Rows, each with roughly how far along a hidden order it lies (0 to 10):
[  8 -34 -27  -1   2  -7   8   9 -14  16   6   9 -10   7  12   4  -6   0
   2   5   4  10  -9   5   9  -8   5  15   7   0  10   9  -4  -4] : 4
[ -5 -11   5  12  -7 -20  48   1 -18   3 -10   2   8 -14  50  24  -6  22
 -30  -8  -4 -14 -10  17   2 -46  40  23  55  15  29  13 -25 -10] : 1
[  3  -3 -29  -2  16   6  24  -3 -18   2 -18   3   3   2  21   1  22  23
 -14  18   3  20   1  -3 -18  -2   3   9  15  19   5  -8   6 -10] : 2
[  8  -4 -22  10 -13 -10 -52  13  16   7  30  18  -7  43 -37   4 -27 -14
  20  -4  16  -7   8  -7  13   6   2 -23 -31  -7  -4  13  -4  36] : 9
[  4 -25 -18   1  15 -11  29  -8 -19  14 -10   6  -3  -6  34  15 -13  -3
  -5   6   5 -12 -14   3  -9   0  24  20  28  12  -3  -5  -1 -29] : 3
[-15  24  24  26 -38 -15 -43   8  35  -3  29  24   7   3 -33  16 -23 -24
   4 -12  18 -54   8  10   8 -17  16 -16  13   2  -9   4 -30  16] : 8
[ -8  11  12  19 -24  -8 -11   0  24   9  26  23  11   0 -22  13 -25 -24
  10 -16   8 -37   0   9   8   3  17 -17   1  -6  -4  12 -39 -22] : 8
[ -1  16 -21   6  -8 -10  -7   1   5  -1  12   6   8 -13 -10   2 -17 -14
   7  -6  -3 -17  -2  11   8  -4  32 -23 -13  -4   3   3 -12  12] : 6
[  4  -2 -25   8 -18 -12 -43  15  26  10  32  12  -3  39 -45  -1 -16 -17
  30  -9   8  -4   9 -11  11   9 -18 -12 -37  -7  -4  19   2  33] : 9
[  2  -9 -14   3  -7  -9  34   9 -10   3  -7  -2   0  -5  28  11  10  12
 -28  -1   0   3   4   9   4 -35   0  27  31  10  21  17 -13  -6] : 2
[ -2   4 -28  -7   7 -11  29   8 -27 -15 -30 -27   2 -17  33  12  10  37
 -47   5  -1   3   1   3  -9 -46   9  24  37  17  14  -6   5 -20] : 0
[  3 -21 -15   8  -1 -25  14   3 -15   7  -4   4  -1 -16  24  20  -8 -14
 -15  -1   1 -16  -8  10   8 -24  16   8  21   7   6  14 -22 -12] : 3
[ -7  17 -27   0   5   0   8  -7  -2   1  -7  -3   8 -15   7  10  -3  10
 -14   1  -1 -16  -1   3  -8 -13  21  -3  21   5   4  -9  -5  -2] : 4
[-16  15   9  21 -30   6 -36   9  38   4  33  32   0  24 -47  -2   5 -21
   7 -10  14 -17  14   9   8  -3 -15  -9  -7  -2  -2  13 -34  21] : 9
[  7 -12 -36  -2   3  16 -30  -7  18  15  11  27  -7  40 -40 -14  -2 -28
  37   0  14   4   1 -15  -6  54 -19 -11 -38 -11 -29  -7  10   6] : 9
[ 15   8 -38  -2  -5 -26 -22  16  13 -10  -8 -16  -3  15 -16   4 -18  -1
   7 -10   2  -9  11 -22   1 -18 -12  -6 -35  -3  -6   8  18   9] : 5
[ -2 -15 -18   7  -2  -3   3  -5   6  11  12  17  -5   7   1   6 -18 -12
  13  -6   7 -18 -10   6   4   0  19  -1   3  -6  -1   1  -7  -5] : 6
[ -5  -1   0   0   7  -8  61  -5 -26  -2 -26  -9  10 -22  62  22   5  28
 -39   5  -9   4  -9  10 -10 -44  35  31  58  21  28   2  -8 -21] : 0
[  4  -9 -41   0 -17   6 -11   5   9   8  13  -1 -10  13 -22  -9  -9 -10
  24 -12  -2   4   0   2  14  15 -13  -8 -14 -17  -1  12   0  13] : 6
[ -4   2   0  13 -31 -19 -13  13  12   4  22   1   2  -1  -1  14 -27 -12
   5 -20  -1 -29   0  13  22 -28  13 -12  18 -10  15  23 -30  16] : 6
[ -8   0  -5   1  14  29  -4 -18   5  10   5  38  -1  23  -2  -5   1  -6
   2  12  13  -6  -6   4 -19  37   9  10   3   8 -13 -20  -1 -11] : 6
[ -2  15  -8   3 -15  -1  13  -6  12  -2   0   6   8   7   5  10 -10   3
  -2  -4   1 -12   5  -8 -13  -4   6   2  10  10   0   2  -4 -10] : 5
[  5 -16 -16  12  -7 -18 -37   9   8  13  23  17   3   1 -17  12 -13 -25
   5   2   6 -11   0   8  13  -4   6 -11 -17  -5  -6  16 -27  13] : 7
[ -6  -2   3   7 -11 -26  36  11 -20  -9 -18 -13   4 -24  45  26   2  21
 -53   2   6 -21  -2  18   0 -64  22  27  55  21  25   3 -20 -19] : 0
[ -7  19 -10  16 -39 -10 -58   9  54   4  49  23  -1  23 -62  -1 -27 -41
  33 -22  10 -34  11  -1  21  16 -20 -34 -38 -21 -15  14 -26  28] : 10
[-12   3  28  23 -38 -13 -22  11  34  12  34  34   9   6 -15  22 -21 -29
  16 -14  12 -35   2  19  16 -23  18  -8   6   0   8  25 -53  22] : 8
